Below is a small trained network, with its code and all its weights. Each question gives an input and a class and asks what happens when units are switched off, that is, made to give their printed mean instead of their output.

import numpy as np


def w(rows, s, z=0):
    codes = np.array(rows[::2]) - 128.0
    scale = np.full(codes.shape[1], s)
    scale[-1] = z or s
    return codes * scale


def f(y):
    return y / 2 * (1 + np.tanh(0.7978845608 * (y + 0.044715 * y**3)))


def log_softmax(a):
    a = a - a.max(-1, keepdims=True)
    return a - np.log(np.exp(a).sum(-1, keepdims=True))


def net(x, mask):
    res = np.array(x, float).reshape(1, 4) / 4 @ E
    y = f(res @ A[0][:, :-1].T + A[0][:, -1])
    res = res + np.where(mask, y, B[0][:, -1]) @ B[0][:, :-1]
    return log_softmax(res[-1] @ U[:, :-1].T + U[:, -1])


A, B = {}, {}
E = w([
[46,226,38,166,166],'x0',
[91,2,150,160,186],'x1',
[80,77,97,228,94],'x2',
[128,221,159,180,199],'x3',
],0.0091)
A[0] = w([
[149,117,123,42,132,221],'n0',
[178,18,135,138,125,190],'n1',
[93,140,188,111,78,101],'n2',
[89,55,129,79,150,197],'n3',
[155,154,120,154,19,253],'n4',
[139,158,143,133,211,135],'n5',
[252,166,190,134,63,134],'n6',
],0.014,0.0063)
B[0] = w([
[192,141,68,115,113,204],'n0',
[132,78,225,190,16,249],'n1',
[117,42,146,35,241,135],'n2',
[217,87,58,166,5,214],'n3',
[121,132,57,101,54,213],'n4',
[160,128,147,243,83,179],'n5',
[116,132,7,91,205,220],'n6',
],0.015,0.013)
U = w([
[77,50,228,83,4,107],'0',
[20,196,151,186,232,45],'1',
[228,157,162,225,212,83],'2',
[144,154,2,94,143,232],'3',
[92,104,224,53,181,3],'4',
],0.0074,0.0058)

Each question gives the input, the list of numbers given to net, and the class t.
The units are the neurons (one row each of A and B). Each row of codes is followed by its name. A weight is (code - 128) times the scale printed after its matrix; where a second scale follows, it is the last column's (A, B and U).
mask holds one flag per neuron, in row order. A switched-off neuron (its flag False) gives its mean, the last column of its row in B, instead of its output. The means were averaged over made-up inputs and are rounded, as every weight is.
A unit's drop is (log p(t) with every unit on - log p(t) with that unit switched off) / (log p(t) with every unit on - log p(t) with every unit switched off).
The circuit of an input: a set's keep is (log p(t) with only the set's units on - log p(t) with every unit switched off) / (log p(t) with every unit on - log p(t) with every unit switched off). Starting from all 7 units, units are removed one at a time, each time the one whose removal leaves the highest keep (on an exact tie, the one counted first), for as long as the keep stays at least 0.8.
units of the circuit, in order: the units of the circuit, biggest drop first
unit that matters most: the unit with the biggest drop
top k neurons: the k neurons with the biggest drops, biggest first
drop of u: that unit's drop, to one decimal
input [0,6,6,8], class 2: units of the circuit, in order : n4
input [-1,0,-2,8], class 2: top 2 neurons : n5, n4
input [6,-1,-1,0], class 1: units of the circuit, in order : n3, n1, n0, n6
input [5,0,-1,4], class 2: top 3 neurons : n5, n6, n4
input [7,8,-6,-7], class 0: top 2 neurons : n6, n4
input [2,-1,2,3], class 2: units of the circuit, in order : n6, n1, n4, n3
input [2,2,-8,1], class 2: units of the circuit, in order : n4, n5
input [5,-4,-3,3], class 2: units of the circuit, in order : n6, n5
input [5,2,5,8], class 1: top 3 neurons : n3, n1, n0
input [2,3,6,7], class 2: top 3 neurons : n5, n6, n4
input [-8,0,-7,-7], class 3: top 2 neurons : n6, n0
input [7,2,-1,0], class 1: top 2 neurons : n3, n1
input [0,5,7,8], class 2: drop of n5 : 0.2
input [-5,-3,-5,-5], class 3: unit that matters most : n6
input [4,3,-5,7], class 2: drop of n5 : 0.5
input [-8,-7,-3,1], class 3: drop of n3 : 0.0
